Here is a tiny trained network, its code and every weight. The questions are about switching its units off for an input and a target symbol, where a switched-off unit gives its printed mean instead of its output.

import numpy as np


def w(rows, s, z=0):
    codes = np.array(rows[::2]) - 128.0
    scale = np.full(codes.shape[1], s)
    scale[-1] = z or s
    return codes * scale


def f(y):
    return y / 2 * (1 + np.tanh(0.7978845608 * (y + 0.044715 * y**3)))


def softmax(a):
    e = np.exp(a - a.max(-1, keepdims=True))
    return e / e.sum(-1, keepdims=True)


def log_softmax(a):
    a = a - a.max(-1, keepdims=True)
    return a - np.log(np.exp(a).sum(-1, keepdims=True))


def net(x, mask):
    ids = ['ΘΞαβεηλμπστψω'.index(c) for c in x.split()]
    T = len(ids)
    res = E[ids] + P[:T]
    u = 0
    for l in range(2):
        q, k, v = (res @ M[l].T for M in (Q, K, V))
        z = softmax(np.where(np.tri(T) > 0, q @ k.T / 4**0.5, -1e9)) @ v
        res = res + np.where(mask[u], z, O[l][:, -1]) @ O[l][:, :-1]
        u += 1
        y = f(res @ A[l][:, :-1].T + A[l][:, -1])
        res = res + np.where(mask[u : u + 8], y, B[l][:, -1]) @ B[l][:, :-1]
        u += 8
    return log_softmax(res[-1] @ U[:, :-1].T + U[:, -1])


Q, K, V, O, A, B = {}, {}, {}, {}, {}, {}
E = w([
[217,188,126],'Θ',
[110,101,88],'Ξ',
[122,138,85],'α',
[128,144,124],'β',
[114,154,95],'ε',
[126,152,76],'η',
[113,89,88],'λ',
[117,94,75],'μ',
[105,73,137],'π',
[122,64,104],'σ',
[93,97,56],'τ',
[2,110,153],'ψ',
[119,106,243],'ω',
],0.019)
P = w([
[133,147,140],'0',
[176,82,112],'1',
[93,176,140],'2',
[148,49,100],'3',
[68,188,123],'4',
[152,39,107],'5',
[77,201,102],'6',
[141,33,119],'7',
[37,198,153],'8',
[161,42,96],'9',
[112,250,87],'10',
[140,31,132],'11',
[90,225,182],'12',
],0.014)
Q[0] = w([
[147,130,125],'L0H1',
[139,137,1],'L0H1',
[139,92,140],'L0H1',
[133,138,162],'L0H1',
],0.0078)
K[0] = w([
[152,99,159],'L0H1',
[64,158,194],'L0H1',
[126,74,193],'L0H1',
[245,67,255],'L0H1',
],0.0072)
V[0] = w([
[2,140,212],'L0H1',
[53,177,88],'L0H1',
[107,183,175],'L0H1',
[76,86,242],'L0H1',
],0.0077)
O[0] = w([
[15,40,204,201],'L0H1',
[35,181,40,254],'L0H1',
[43,52,129,93],'L0H1',
[154,131,254,88],'L0H1',
],0.0082,0.0029)
A[0] = w([
[160,44,106,146],'L0N1',
[246,213,124,169],'L0N2',
[40,41,152,220],'L0N3',
[78,78,109,252],'L0N4',
[174,78,80,116],'L0N5',
[137,196,46,170],'L0N6',
[74,65,181,45],'L0N7',
[46,254,136,102],'L0N8',
],0.0097,0.0031)
B[0] = w([
[229,112,77,175],'L0N1',
[28,99,122,158],'L0N2',
[230,89,128,254],'L0N3',
[172,153,136,232],'L0N4',
[136,233,182,161],'L0N5',
[61,105,201,225],'L0N6',
[87,141,109,174],'L0N7',
[198,179,254,245],'L0N8',
],0.0057,0.0092)
Q[1] = w([
[122,100,123],'L1H1',
[201,254,245],'L1H1',
[123,144,29],'L1H1',
[11,34,173],'L1H1',
],0.0055)
K[1] = w([
[85,186,96],'L1H1',
[138,212,172],'L1H1',
[254,239,203],'L1H1',
[76,197,143],'L1H1',
],0.0067)
V[1] = w([
[182,254,194],'L1H1',
[85,176,191],'L1H1',
[96,69,91],'L1H1',
[42,209,148],'L1H1',
],0.0074)
O[1] = w([
[126,53,254,253],'L1H1',
[7,64,179,223],'L1H1',
[176,192,33,58],'L1H1',
[95,123,61,145],'L1H1',
],0.0075,0.0017)
A[1] = w([
[155,218,192,144],'L1N1',
[161,103,163,6],'L1N2',
[149,55,130,124],'L1N3',
[115,253,124,152],'L1N4',
[121,194,169,46],'L1N5',
[183,171,183,106],'L1N6',
[81,118,109,127],'L1N7',
[189,155,92,125],'L1N8',
],0.013,0.0026)
B[1] = w([
[229,107,60,255],'L1N1',
[100,159,128,164],'L1N2',
[133,124,150,198],'L1N3',
[255,245,113,193],'L1N4',
[93,56,49,228],'L1N5',
[105,224,77,201],'L1N6',
[72,39,121,156],'L1N7',
[53,191,145,247],'L1N8',
],0.0075,0.0066)
U = w([
[53,149,141,40],'Θ',
[15,172,147,109],'Ξ',
[77,119,184,91],'α',
[117,142,207,41],'β',
[34,108,126,252],'ε',
[60,115,75,137],'η',
[97,185,126,65],'λ',
[118,173,116,75],'μ',
[189,166,153,129],'π',
[137,211,153,111],'σ',
[107,163,71,83],'τ',
[168,2,85,241],'ψ',
[230,103,199,195],'ω',
],0.0094,0.0038)

Each question gives the input, a string of symbols that net reads in full, and the target symbol t.
The units are the heads (4 rows each of Q, K, V and O) and the neurons (one row each of A and B). Each row of codes is followed by its name. A weight is (code - 128) times the scale printed after its matrix; where a second scale follows, it is the last column's (O, A, B and U).
mask holds one flag per unit, layer by layer, with each layer's heads first. A switched-off unit (its flag False) gives its mean, the last column of its rows in O or B, instead of its output. The means were averaged over made-up inputs and are rounded, as every weight is.
A unit's drop is (log p(t) with every unit on - log p(t) with that unit switched off) / (log p(t) with every unit on - log p(t) with every unit switched off).
The circuit of an input: a set's keep is (log p(t) with only the set's units on - log p(t) with every unit switched off) / (log p(t) with every unit on - log p(t) with every unit switched off). Starting from the 12 units with the biggest drops (on a tie, the unit counted first), units are removed one at a time, each time the one whose removal leaves the highest keep (on an exact tie, the one counted first), for as long as the keep stays at least 0.8.
circuit, biggest first: the units of the circuit, biggest drop first
top k neurons in layer l: the k neurons of layer l with the biggest drops, biggest first
drop of u: that unit's drop, to one decimal
input ε π λ σ ε η ψ Θ ε Θ ε λ ε, target ε: top 4 neurons in layer 0 : [L0N8, L0N6, L0N3, L0N1]
input ω Ξ ω μ, target ω: circuit, biggest first : [L0H1, L0N3]
input Θ π π ε ω Ξ, target ω: circuit, biggest first : [L0H1, L1H1]
input β β ψ μ Θ η μ μ μ τ, target τ: circuit, biggest first : [L1H1, L1N8, L0N8]
input ε ω η π, target ω: top 2 neurons in layer 1 : [L1N5, L1N3]
input ψ λ ε η ε Θ η, target ε: top 2 neurons in layer 0 : [L0N6, L0N1]
input Θ π π ε ψ μ ε σ Θ Θ ε α ε, target ε: top 2 neurons in layer 0 : [L0N6, L0N3]
input ω λ σ, target ω: circuit, biggest first : [L0H1]
input μ ε α σ Ξ μ ψ η ε τ ε β Ξ, target ε: top 3 neurons in layer 0 : [L0N8, L0N3, L0N1]
input σ Ξ α π Ξ η ψ ψ ψ ψ, target ψ: circuit, biggest first : [L0N3, L1N8]
input π ψ λ ε σ μ η, target π: circuit, biggest first : [L1N4, L0N8]
input Θ μ ψ ε, target ψ: circuit, biggest first : [L0H1, L0N3, L1N8]
input ω π η μ Ξ σ, target σ: top 2 neurons in layer 1 : [L1N8, L1N6]
input Θ η ε Θ ψ ε, target ψ: top neuron in layer 0 : [L0N5]
input η η λ τ, target τ: drop of L0N3 : 0.1
input β ψ ε π β ε ψ ψ, target ψ: drop of L1H1 : 0.0
input π ω τ π, target ω: drop of L0H1 : 0.9
